Below are the code and all the weights of a small trained network. Each question names an input and a target symbol and asks about switching units off, where a switched-off unit gives its printed mean instead of its output.

import numpy as np


def w(rows, s, z=0):
    codes = np.array(rows[::2]) - 128.0
    scale = np.full(codes.shape[1], s)
    scale[-1] = z or s
    return codes * scale


def norm(h):
    return h / np.sqrt((h * h).mean(-1, keepdims=True) + 1e-5)


def softmax(a):
    e = np.exp(a - a.max(-1, keepdims=True))
    return e / e.sum(-1, keepdims=True)


def log_softmax(a):
    a = a - a.max(-1, keepdims=True)
    return a - np.log(np.exp(a).sum(-1, keepdims=True))


def net(x, mask):
    ids = ['αγζλξστψω'.index(c) for c in x.split()]
    T = len(ids)
    res = E[ids] + P[:T]
    u = 0
    for l in range(3):
        r = norm(res)
        for j in range(2):
            rows = slice(2 * j, 2 * j + 2)
            q, k, v = (r @ M[l][rows].T for M in (Q, K, V))
            z = softmax(np.where(np.tri(T) > 0, q @ k.T / 2**0.5, -1e9)) @ v
            o = O[l][rows]
            res = res + np.where(mask[u + j], z, o[:, -1]) @ o[:, :-1]
        u += 2
    return log_softmax(norm(res)[-1] @ U[:, :-1].T + U[:, -1])


Q, K, V, O = {}, {}, {}, {}
E = w([
[105,111,221,102,97,147,184,63,70],'α',
[90,177,78,99,169,210,224,61,79],'γ',
[185,126,134,143,75,250,174,155,112],'ζ',
[78,94,132,124,57,191,115,49,76],'λ',
[196,115,122,176,122,203,180,101,183],'ξ',
[178,168,122,96,124,188,122,122,167],'σ',
[125,115,147,143,145,155,156,43,160],'τ',
[125,77,203,181,94,211,235,97,82],'ψ',
[98,124,169,72,50,200,163,107,28],'ω',
],0.0018)
P = w([
[164,95,199,133,94,96,104,74,188],'0',
[131,185,112,253,135,104,130,143,71],'1',
[109,99,158,118,120,165,127,110,155],'2',
[96,105,79,120,211,97,161,176,112],'3',
[107,103,148,112,92,156,136,129,144],'4',
[172,172,76,156,172,80,106,115,67],'5',
[99,101,132,106,85,138,152,105,185],'6',
[122,111,88,91,176,62,137,169,114],'7',
[121,116,111,96,69,139,143,145,187],'8',
[171,175,116,102,164,38,122,117,89],'9',
[111,115,99,97,69,115,128,143,195],'10',
],0.0037)
Q[0] = w([
[129,18,191,142,105,232,115,193,212],'L0H0',
[177,148,2,92,201,101,192,75,32],'L0H0',
[141,190,27,35,198,140,216,111,50],'L0H1',
[71,51,189,151,34,171,10,217,206],'L0H1',
],0.0028)
K[0] = w([
[133,158,166,183,136,185,114,116,183],'L0H0',
[157,141,57,128,159,55,134,115,83],'L0H0',
[152,161,71,133,146,2,95,152,73],'L0H1',
[103,149,138,131,102,231,139,79,134],'L0H1',
],0.0053)
V[0] = w([
[139,117,219,190,71,139,118,163,155],'L0H0',
[48,33,125,137,68,107,78,120,79],'L0H0',
[218,105,122,208,176,37,121,185,164],'L0H1',
[129,123,140,119,143,253,201,3,164],'L0H1',
],0.0029)
O[0] = w([
[69,149,34,74,203,152,77,40,62,120],'L0H0',
[156,125,43,167,230,146,196,228,136,124],'L0H0',
[5,99,60,141,45,111,165,159,5,63],'L0H1',
[195,188,164,52,54,131,89,137,237,253],'L0H1',
],0.0025,0.0031)
Q[1] = w([
[214,175,200,179,20,126,64,87,192],'L1H0',
[1,7,93,98,173,200,59,152,222],'L1H0',
[184,205,149,196,103,119,79,75,118],'L1H1',
[71,108,81,188,118,217,24,124,207],'L1H1',
],0.0051)
K[1] = w([
[40,96,164,37,113,210,137,137,254],'L1H0',
[122,209,134,174,139,213,85,78,114],'L1H0',
[54,57,131,89,117,128,167,161,183],'L1H1',
[81,174,132,125,125,216,96,68,195],'L1H1',
],0.0064)
V[1] = w([
[115,53,167,246,160,19,32,91,104],'L1H0',
[150,57,168,185,124,195,74,163,24],'L1H0',
[119,115,161,186,163,99,242,77,158],'L1H1',
[74,211,252,62,202,17,116,124,10],'L1H1',
],0.0025)
O[1] = w([
[218,112,107,104,128,140,132,52,77,2],'L1H0',
[200,214,206,140,154,71,101,89,191,61],'L1H0',
[163,69,106,3,80,166,73,135,170,168],'L1H1',
[87,147,51,212,146,246,89,133,184,134],'L1H1',
],0.0039,0.0028)
Q[2] = w([
[164,181,136,161,100,134,101,100,112],'L2H0',
[45,107,117,87,127,133,191,134,141],'L2H0',
[103,84,105,113,197,103,201,191,157],'L2H1',
[81,124,183,33,145,137,108,110,253],'L2H1',
],0.0047)
K[2] = w([
[99,85,222,57,110,93,88,55,143],'L2H0',
[131,141,89,213,134,85,150,113,67],'L2H0',
[162,220,90,221,55,189,72,209,2],'L2H1',
[78,194,191,153,45,189,196,54,89],'L2H1',
],0.0034)
V[2] = w([
[123,16,178,167,188,113,163,169,131],'L2H0',
[96,68,180,6,112,113,31,101,221],'L2H0',
[60,103,11,131,231,31,9,233,87],'L2H1',
[220,218,137,145,98,242,174,213,34],'L2H1',
],0.0022)
O[2] = w([
[138,252,117,128,140,199,112,134,119,84],'L2H0',
[118,137,198,104,217,143,192,67,162,136],'L2H0',
[110,158,84,196,169,145,235,83,22,5],'L2H1',
[62,170,208,190,57,133,36,110,111,174],'L2H1',
],0.0033,0.0029)
U = w([
[227,118,200,41,116,124,78,85,195,195],'α',
[12,89,92,120,56,160,98,213,148,160],'γ',
[56,109,90,201,121,113,204,75,29,209],'ζ',
[215,155,145,120,218,96,243,137,90,203],'λ',
[182,115,2,162,193,243,82,68,147,24],'ξ',
[71,213,162,250,238,160,132,150,177,48],'σ',
[158,85,123,69,78,19,155,121,14,9],'τ',
[83,206,239,165,123,4,132,125,75,13],'ψ',
[193,32,16,72,128,173,194,114,51,2],'ω',
],0.0078,0.0024)

Each question gives the input, a string of symbols that net reads in full, and the target symbol t.
The units are the heads (2 rows each of Q, K, V and O). Each row of codes is followed by its name. A weight is (code - 128) times the scale printed after its matrix; where a second scale follows, it is the last column's (O and U).
mask holds one flag per head, layer by layer. A switched-off head (its flag False) gives its mean, the last column of its rows in O, instead of its output. The means were averaged over made-up inputs and are rounded, as every weight is.
A unit's drop is (log p(t) with every unit on - log p(t) with that unit switched off) / (log p(t) with every unit on - log p(t) with every unit switched off).
The circuit of an input: a set's keep is (log p(t) with only the set's units on - log p(t) with every unit switched off) / (log p(t) with every unit on - log p(t) with every unit switched off). Starting from all 6 units, units are removed one at a time, each time the one whose removal leaves the highest keep (on an exact tie, the one counted first), for as long as the keep stays at least 0.8.
units of the circuit, in order: the units of the circuit, biggest drop first
unit that matters most: the unit with the biggest drop
heads that matter: for each layer, one digit per head in row order, 1 if its drop is at least 0.15 and else 0, layers parted by /
input ψ ψ λ σ, target α: units of the circuit, in order : [L1H0]
input τ γ ω α ζ λ ψ γ, target λ: units of the circuit, in order : [L0H1 L1H0 L0H0 L2H1]
input σ γ γ α ζ λ α σ γ ω, target ζ: units of the circuit, in order : [L0H1 L2H1]
input ψ α γ γ ψ γ, target γ: units of the circuit, in order : [L0H0 L1H0]
input ψ ψ γ ξ σ ω ξ σ, target σ: units of the circuit, in order : [L1H1 L0H1 L1H0 L2H1]
input γ γ ω ω α α, target σ: heads that matter : 00 / 01 / 00
input γ γ ω ζ λ γ, target ψ: units of the circuit, in order : [L1H0 L1H1]
input ω ψ ω γ, target α: heads that matter : 00 / 11 / 00
input γ ξ α ξ, target τ: heads that matter : 01 / 11 / 00
input ζ α ω α ω λ λ ξ α γ, target τ: units of the circuit, in order : [L0H1 L1H0]
input α ω γ γ α γ γ ξ τ ξ, target τ: heads that matter : 11 / 00 / 00
input ω ζ γ ζ τ α ω α, target ξ: heads that matter : 01 / 11 / 00
input γ ζ γ ξ ζ γ, target τ: heads that matter : 11 / 01 / 00
input α α ω ξ α ψ, target τ: unit that matters most : L0H1
input γ ψ γ λ ω σ, target λ: units of the circuit, in order : [L0H1 L2H1 L2H0 L1H0]
input ω α ψ α γ γ ψ ω σ ζ, target σ: heads that matter : 01 / 01 / 00
input λ γ α ψ ζ τ ζ ω, target ω: units of the circuit, in order : [L0H1 L1H0 L1H1]
input τ τ γ ψ, target ω: heads that matter : 11 / 10 / 00
input τ λ λ τ, target λ: units of the circuit, in order : [L1H0 L0H1 L0H0 L2H1]
input γ τ γ ξ ψ ψ ω ω γ γ, target σ: unit that matters most : L1H1
input γ ψ γ σ γ α γ γ, target ξ: heads that matter : 01 / 11 / 00
input ω ω ψ ω γ λ γ γ, target λ: units of the circuit, in order : [L1H0 L0H1 L0H0 L2H1]
input ψ ω ω σ, target σ: heads that matter : 11 / 11 / 01
